Below are the code and all the weights of a small trained network. Each question names an input and a class and asks about switching units off, where a switched-off unit gives its printed mean instead of its output.

import numpy as np


def w(rows, s, z=0):
    codes = np.array(rows[::2]) - 128.0
    scale = np.full(codes.shape[1], s)
    scale[-1] = z or s
    return codes * scale


def f(y):
    return y / 2 * (1 + np.tanh(0.7978845608 * (y + 0.044715 * y**3)))


def log_softmax(a):
    a = a - a.max(-1, keepdims=True)
    return a - np.log(np.exp(a).sum(-1, keepdims=True))


def net(x, mask):
    res = np.array(x, float).reshape(1, 8) / 4 @ E
    y = f(res @ A[0][:, :-1].T + A[0][:, -1])
    res = res + np.where(mask, y, B[0][:, -1]) @ B[0][:, :-1]
    return log_softmax(res[-1] @ U[:, :-1].T + U[:, -1])


A, B = {}, {}
E = w([
[127,124,134,129,124,126,132,122,129,126],'x0',
[2,155,233,210,216,216,100,132,81,78],'x1',
[130,125,133,127,139,127,139,130,135,124],'x2',
[146,205,162,5,155,111,233,148,24,89],'x3',
[173,49,92,213,94,229,246,162,50,173],'x4',
[230,195,16,181,215,162,92,13,92,66],'x5',
[131,124,132,125,135,127,127,129,128,136],'x6',
[39,231,75,94,104,220,197,41,202,223],'x7',
],0.0043)
A[0] = w([
[235,117,39,69,62,58,145,119,170,164,34],'N0',
[59,75,208,80,47,103,155,212,172,188,116],'N1',
[189,176,53,158,180,147,107,58,109,91,15],'N2',
[102,194,159,72,151,38,32,101,199,94,95],'N3',
[167,62,97,196,89,198,216,153,58,170,85],'N4',
[185,60,154,148,143,69,84,182,72,71,77],'N5',
[104,193,159,73,152,43,35,102,200,94,96],'N6',
[109,51,88,249,99,148,30,98,237,174,166],'N7',
[80,186,85,103,111,188,171,73,182,196,73],'N8',
[29,175,218,211,233,215,101,124,79,53,130],'N9',
[185,59,154,148,147,70,86,184,75,73,76],'N10',
[169,60,96,195,92,200,215,153,60,170,86],'N11',
[78,188,83,104,106,188,171,76,183,196,68],'N12',
[186,59,155,149,144,69,85,185,75,70,68],'N13',
[135,209,152,11,156,124,255,141,10,76,193],'N14',
[182,60,154,148,143,70,89,180,77,70,80],'N15',
[191,175,53,158,181,146,108,53,107,90,5],'N16',
[56,74,205,79,47,102,157,217,173,188,117],'N17',
],0.0047,0.0023)
B[0] = w([
[9,21,64,101,51,13,151,125,84,215,188],'N0',
[162,154,43,219,227,96,88,53,31,58,199],'N1',
[118,110,68,192,189,64,109,80,59,112,156],'N2',
[80,89,65,67,180,207,181,184,153,65,192],'N3',
[81,113,89,67,187,192,174,189,170,74,182],'N4',
[69,200,179,149,99,121,190,72,180,126,181],'N5',
[82,91,66,69,179,202,181,182,151,66,189],'N6',
[228,151,206,117,196,94,70,220,175,206,218],'N7',
[85,210,189,174,107,100,180,66,171,116,177],'N8',
[29,2,70,75,14,19,133,148,96,238,221],'N9',
[67,198,178,151,99,121,187,71,178,125,180],'N10',
[78,109,86,61,187,196,178,190,172,72,183],'N11',
[83,218,194,182,110,99,192,55,173,114,177],'N12',
[57,209,187,156,96,117,207,58,188,122,179],'N13',
[236,144,209,142,175,75,49,206,170,225,252],'N14',
[69,200,178,150,99,123,185,75,175,125,178],'N15',
[112,110,54,198,201,60,109,76,47,106,156],'N16',
[163,156,46,220,226,94,89,56,31,57,201],'N17',
],0.0059,0.0047)
U = w([
[140,145,55,230,217,93,96,56,2,60,41],'0',
[76,230,204,164,58,128,222,40,228,115,59],'1',
[56,11,79,71,2,51,132,148,85,221,67],'2',
[104,101,74,27,198,244,178,215,191,35,74],'3',
[161,129,147,119,106,144,101,134,125,130,254],'4',
[236,161,217,133,192,96,51,221,184,227,66],'5',
[150,133,139,120,100,149,94,126,119,119,229],'6',
[149,132,126,127,86,146,104,130,122,119,209],'7',
],0.0077,0.0071)

Each question gives the input, the list of numbers given to net, and the class t.
The units are the neurons (one row each of A and B). Each row of codes is followed by its name. A weight is (code - 128) times the scale printed after its matrix; where a second scale follows, it is the last column's (A, B and U).
mask holds one flag per neuron, in row order. A switched-off neuron (its flag False) gives its mean, the last column of its row in B, instead of its output. The means were averaged over made-up inputs and are rounded, as every weight is.
A unit's drop is (log p(t) with every unit on - log p(t) with that unit switched off) / (log p(t) with every unit on - log p(t) with every unit switched off).
The circuit of an input: a set's keep is (log p(t) with only the set's units on - log p(t) with every unit switched off) / (log p(t) with every unit on - log p(t) with every unit switched off). Starting from the 12 units with the biggest drops (on a tie, the unit counted first), units are removed one at a time, each time the one whose removal leaves the highest keep (on an exact tie, the one counted first), for as long as the keep stays at least 0.8.
units of the circuit, in order: the units of the circuit, biggest drop first
top k neurons: the k neurons with the biggest drops, biggest first
drop of u: that unit's drop, to one decimal
input [1,-6,4,3,8,4,-7,7], class 3: top 2 neurons : (N11 N4)
input [-7,-5,-8,8,8,-1,1,5], class 3: units of the circuit, in order : (N11)
input [-7,-7,4,-8,6,0,-1,8], class 1: top 4 neurons : (N12 N8 N14 N9)
input [-7,-4,2,-8,4,4,-1,0], class 5: top 2 neurons : (N7 N9)
input [1,-8,-6,-8,5,6,-2,1], class 2: top 2 neurons : (N0 N14)
input [-2,8,-3,-7,-5,1,2,1], class 2: top 2 neurons : (N9 N14)
input [8,8,-5,6,-6,-5,2,1], class 2: top 2 neurons : (N9 N7)
input [-7,6,8,8,5,4,-7,2], class 5: top 2 neurons : (N14 N0)
input [0,7,-1,3,-8,2,5,4], class 3: top 3 neurons : (N3 N6 N0)
input [7,-3,2,-3,8,-6,6,0], class 3: units of the circuit, in order : (N11 N4)
input [4,-4,5,3,-3,8,8,6], class 0: top 2 neurons : (N16 N2)
input [0,2,4,-3,3,-7,5,-3], class 0: drop of N1 : 0.3
input [0,-8,-2,4,-4,-8,5,0], class 0: drop of N9 : 0.1
input [1,-7,0,6,7,1,-5,-8], class 1: top neuron : (N13)
input [5,8,-8,3,3,2,7,1], class 2: drop of N11 : 0.0
